Below are the code and all the weights of a small trained network. Each question names an input and a class and asks about switching units off, where a switched-off unit gives its printed mean instead of its output.

import numpy as np


def w(rows, s, z=0):
    codes = np.array(rows[::2]) - 128.0
    scale = np.full(codes.shape[1], s)
    scale[-1] = z or s
    return codes * scale


def f(y):
    return y / 2 * (1 + np.tanh(0.7978845608 * (y + 0.044715 * y**3)))


def log_softmax(a):
    a = a - a.max(-1, keepdims=True)
    return a - np.log(np.exp(a).sum(-1, keepdims=True))


def net(x, mask):
    res = np.array(x, float).reshape(1, 8) / 4 @ E
    y = f(res @ A[0][:, :-1].T + A[0][:, -1])
    res = res + np.where(mask, y, B[0][:, -1]) @ B[0][:, :-1]
    return log_softmax(res[-1] @ U[:, :-1].T + U[:, -1])


A, B = {}, {}
E = w([
[120,180,81,168,165,156,206,158,198,117],'x0',
[99,99,171,134,175,118,79,148,66,129],'x1',
[110,126,121,104,133,112,171,134,138,201],'x2',
[142,121,165,161,54,149,132,169,107,174],'x3',
[123,137,76,149,127,86,91,80,130,140],'x4',
[177,79,143,171,116,116,134,154,138,166],'x5',
[124,145,250,159,139,66,176,98,130,133],'x6',
[148,138,108,119,64,115,121,64,94,139],'x7',
],0.015)
A[0] = w([
[99,105,193,170,134,136,151,197,107,156,144],'neuron 0',
[159,145,126,182,146,105,126,133,136,118,1],'neuron 1',
[142,163,141,151,112,136,195,98,144,149,83],'neuron 2',
[95,107,79,81,183,155,85,161,89,132,131],'neuron 3',
[140,136,162,167,147,128,121,172,115,151,125],'neuron 4',
[156,140,102,165,85,251,117,189,131,71,141],'neuron 5',
[168,48,185,128,74,136,110,109,78,136,152],'neuron 6',
[138,96,101,142,78,132,101,109,107,138,110],'neuron 7',
[106,135,125,23,84,156,127,132,100,169,126],'neuron 8',
[123,141,139,122,133,138,175,90,134,110,91],'neuron 9',
[107,136,68,117,97,118,131,101,129,113,77],'neuron 10',
[96,128,142,138,170,118,165,157,142,125,56],'neuron 11',
[154,150,91,146,43,119,50,102,77,175,127],'neuron 12',
[141,77,136,139,141,124,88,117,123,127,87],'neuron 13',
[100,104,72,102,173,154,108,155,84,140,163],'neuron 14',
[94,156,83,139,135,146,173,125,157,101,80],'neuron 15',
[66,156,191,104,132,96,109,95,79,76,122],'neuron 16',
[96,142,94,109,179,132,104,136,109,144,46],'neuron 17',
],0.016,0.0079)
B[0] = w([
[164,80,179,148,129,154,197,150,153,205,240],'neuron 0',
[117,93,154,105,129,156,157,132,106,153,141],'neuron 1',
[88,168,50,106,107,111,105,170,121,119,188],'neuron 2',
[88,138,39,97,130,128,115,135,149,54,236],'neuron 3',
[136,86,158,90,106,151,156,151,132,148,188],'neuron 4',
[23,104,114,102,164,89,145,145,145,6,254],'neuron 5',
[104,130,155,37,128,24,107,162,54,145,224],'neuron 6',
[146,119,131,143,86,115,94,77,94,154,175],'neuron 7',
[111,91,180,83,95,199,179,88,132,193,191],'neuron 8',
[114,173,97,176,110,132,115,166,102,164,158],'neuron 9',
[137,105,155,146,109,178,150,120,124,166,181],'neuron 10',
[172,118,131,131,120,147,107,107,105,167,183],'neuron 11',
[152,96,135,155,72,165,135,47,65,101,224],'neuron 12',
[96,147,107,108,80,116,131,148,133,116,160],'neuron 13',
[89,119,91,81,140,135,100,144,133,76,228],'neuron 14',
[109,151,97,81,119,68,118,179,117,143,211],'neuron 15',
[146,198,191,112,202,142,50,131,117,74,220],'neuron 16',
[117,129,117,94,157,154,107,93,153,94,178],'neuron 17',
],0.013,0.02)
U = w([
[147,106,252,200,194,107,169,131,113,92,3],'0',
[77,52,29,139,14,159,164,64,76,132,202],'1',
[184,191,110,189,205,189,4,23,128,57,49],'2',
[218,36,255,125,86,171,186,90,61,232,150],'3',
[164,184,37,200,106,52,207,190,154,205,24],'4',
[149,252,122,117,148,200,147,151,115,218,160],'5',
[96,149,117,49,134,73,31,117,41,79,219],'6',
[52,110,69,79,194,151,180,180,209,103,148],'7',
],0.0083,0.0051)

Each question gives the input, the list of numbers given to net, and the class t.
The units are the neurons (one row each of A and B). Each row of codes is followed by its name. A weight is (code - 128) times the scale printed after its matrix; where a second scale follows, it is the last column's (A, B and U).
mask holds one flag per neuron, in row order. A switched-off neuron (its flag False) gives its mean, the last column of its row in B, instead of its output. The means were averaged over made-up inputs and are rounded, as every weight is.
A unit's drop is (log p(t) with every unit on - log p(t) with that unit switched off) / (log p(t) with every unit on - log p(t) with every unit switched off).
The circuit of an input: a set's keep is (log p(t) with only the set's units on - log p(t) with every unit switched off) / (log p(t) with every unit on - log p(t) with every unit switched off). Starting from the 12 units with the biggest drops (on a tie, the unit counted first), units are removed one at a time, each time the one whose removal leaves the highest keep (on an exact tie, the one counted first), for as long as the keep stays at least 0.8.
circuit, biggest first: the units of the circuit, biggest drop first
unit that matters most: the unit with the biggest drop
top k neurons: the k neurons with the biggest drops, biggest first
drop when u is switched off: that unit's drop, to one decimal
input [0,6,8,8,5,2,-5,-7], class 1: top 3 neurons	(neuron 3; neuron 16; neuron 5)
input [0,3,5,-8,-2,1,-2,-2], class 7: unit that matters most	neuron 6
input [6,5,6,-7,-1,0,-3,7], class 7: top 2 neurons	(neuron 6; neuron 12)
input [-4,-6,-7,2,-4,5,0,-6], class 7: top 3 neurons	(neuron 5; neuron 12; neuron 16)
input [-3,-2,3,0,0,-6,4,-2], class 2: circuit, biggest first	(neuron 6; neuron 16; neuron 15)
input [6,3,-5,-3,6,-4,3,-1], class 2: circuit, biggest first	(neuron 6; neuron 5)
input [4,2,-7,-6,7,-8,4,-5], class 2: circuit, biggest first	(neuron 6; neuron 16)
input [4,0,-6,-6,-1,-8,5,-3], class 2: circuit, biggest first	(neuron 6; neuron 16)
input [0,0,-6,6,1,2,-3,8], class 1: top 2 neurons	(neuron 12; neuron 16)
input [-2,-1,-1,-2,0,5,-6,2], class 1: top 2 neurons	(neuron 16; neuron 12)
input [1,-4,-4,0,-4,-1,5,-8], class 3: top 2 neurons	(neuron 3; neuron 0)
input [-4,-6,6,-3,-7,-5,-4,2], class 1: top 2 neurons	(neuron 8; neuron 16)
input [0,-5,6,2,-4,-3,4,-4], class 4: top 3 neurons	(neuron 2; neuron 12; neuron 16)
input [0,6,-5,-1,4,5,-3,6], class 1: top 2 neurons	(neuron 12; neuron 16)
input [5,1,-3,5,3,3,3,4], class 1: unit that matters most	neuron 2
input [3,-2,5,-6,2,6,-2,7], class 1: top 2 neurons	(neuron 16; neuron 0)
input [3,2,2,-6,5,-1,-1,0], class 7: drop when neuron 0 is switched off	0.0
input [3,-5,-4,2,6,2,3,-5], class 4: drop when neuron 16 is switched off	0.2
input [-2,-1,-7,8,-4,3,4,0], class 3: drop when neuron 0 is switched off	1.6
input [-1,-5,8,-5,8,6,4,-7], class 4: top neuron	(neuron 5)
